Below is a small trained network, with its code and all its weights. Each question gives an input and a class and asks what happens when units are switched off, that is, made to give their printed mean instead of their output.

import numpy as np


def w(rows, s, z=0):
    codes = np.array(rows[::2]) - 128.0
    scale = np.full(codes.shape[1], s)
    scale[-1] = z or s
    return codes * scale


def f(y):
    return y / 2 * (1 + np.tanh(0.7978845608 * (y + 0.044715 * y**3)))


def log_softmax(a):
    a = a - a.max(-1, keepdims=True)
    return a - np.log(np.exp(a).sum(-1, keepdims=True))


def net(x, mask):
    res = np.array(x, float).reshape(1, 6) / 4 @ E
    y = f(res @ A[0][:, :-1].T + A[0][:, -1])
    res = res + np.where(mask, y, B[0][:, -1]) @ B[0][:, :-1]
    return log_softmax(res[-1] @ U[:, :-1].T + U[:, -1])


A, B = {}, {}
E = w([
[131,107,73,129,165,162],'x0',
[118,126,110,120,168,130],'x1',
[46,14,171,163,122,71],'x2',
[114,159,200,126,136,66],'x3',
[120,131,122,138,155,101],'x4',
[130,158,221,254,199,224],'x5',
],0.0076)
A[0] = w([
[109,138,162,170,116,187,29],'n1',
[207,223,95,138,126,129,142],'n2',
[119,143,64,98,73,49,103],'n3',
[81,83,119,140,159,119,123],'n4',
[203,158,145,86,122,169,17],'n5',
[47,15,155,153,98,144,122],'n6',
[174,128,131,214,99,117,50],'n7',
[180,166,86,138,135,131,85],'n8',
[124,107,67,75,101,168,36],'n9',
[142,149,119,181,90,135,68],'n10',
[118,174,112,251,168,130,5],'n11',
],0.012,0.0015)
B[0] = w([
[134,41,237,42,158,127,186],'n1',
[54,178,61,180,60,69,236],'n2',
[254,104,138,150,202,175,255],'n3',
[53,135,120,129,92,158,166],'n4',
[127,168,151,126,126,44,184],'n5',
[61,200,102,134,71,76,240],'n6',
[140,125,109,84,107,179,156],'n7',
[79,153,149,212,77,89,173],'n8',
[159,114,172,178,117,153,193],'n9',
[130,129,139,164,170,123,140],'n10',
[191,74,175,111,133,118,215],'n11',
],0.0086,0.0079)
U = w([
[72,156,68,110,99,63,251],'0',
[255,42,144,69,196,137,5],'1',
],0.0092,0.00033)

Each question gives the input, the list of numbers given to net, and the class t.
The units are the neurons (one row each of A and B). Each row of codes is followed by its name. A weight is (code - 128) times the scale printed after its matrix; where a second scale follows, it is the last column's (A, B and U).
mask holds one flag per neuron, in row order. A switched-off neuron (its flag False) gives its mean, the last column of its row in B, instead of its output. The means were averaged over made-up inputs and are rounded, as every weight is.
A unit's drop is (log p(t) with every unit on - log p(t) with that unit switched off) / (log p(t) with every unit on - log p(t) with every unit switched off).
The circuit of an input: a set's keep is (log p(t) with only the set's units on - log p(t) with every unit switched off) / (log p(t) with every unit on - log p(t) with every unit switched off). Starting from all 11 units, units are removed one at a time, each time the one whose removal leaves the highest keep (on an exact tie, the one counted first), for as long as the keep stays at least 0.8.
circuit, biggest first: the units of the circuit, biggest drop first
top k neurons: the k neurons with the biggest drops, biggest first
drop when u is switched off: that unit's drop, to one decimal
input [-4,7,-8,-2,6,8], class 0: top 2 neurons	n2; n3
input [-4,7,4,-5,8,-7], class 1: circuit, biggest first	n3
input [5,-1,4,-7,-7,-7], class 1: top 2 neurons	n3; n2
input [-1,8,-3,2,1,-5], class 1: top 2 neurons	n3; n6
input [-6,1,-6,-6,5,6], class 0: top 3 neurons	n2; n3; n8
input [-6,4,-1,8,-3,3], class 1: top 3 neurons	n6; n2; n8
input [7,-5,8,-1,0,7], class 0: top 3 neurons	n6; n3; n4
input [-5,-1,-8,3,3,8], class 0: top 4 neurons	n2; n3; n8; n5
input [-8,-6,4,4,-8,-5], class 1: top 2 neurons	n3; n2
input [2,4,-7,-7,8,6], class 0: drop when n8 is switched off	0.3
input [4,8,1,4,-6,-7], class 1: drop when n7 is switched off	0.0
input [4,5,-3,-8,2,-7], class 1: drop when n3 is switched off	0.6
input [-8,1,-1,8,5,-4], class 1: drop when n3 is switched off	0.1
input [-5,-4,4,-4,-3,-8], class 1: circuit, biggest first	n3
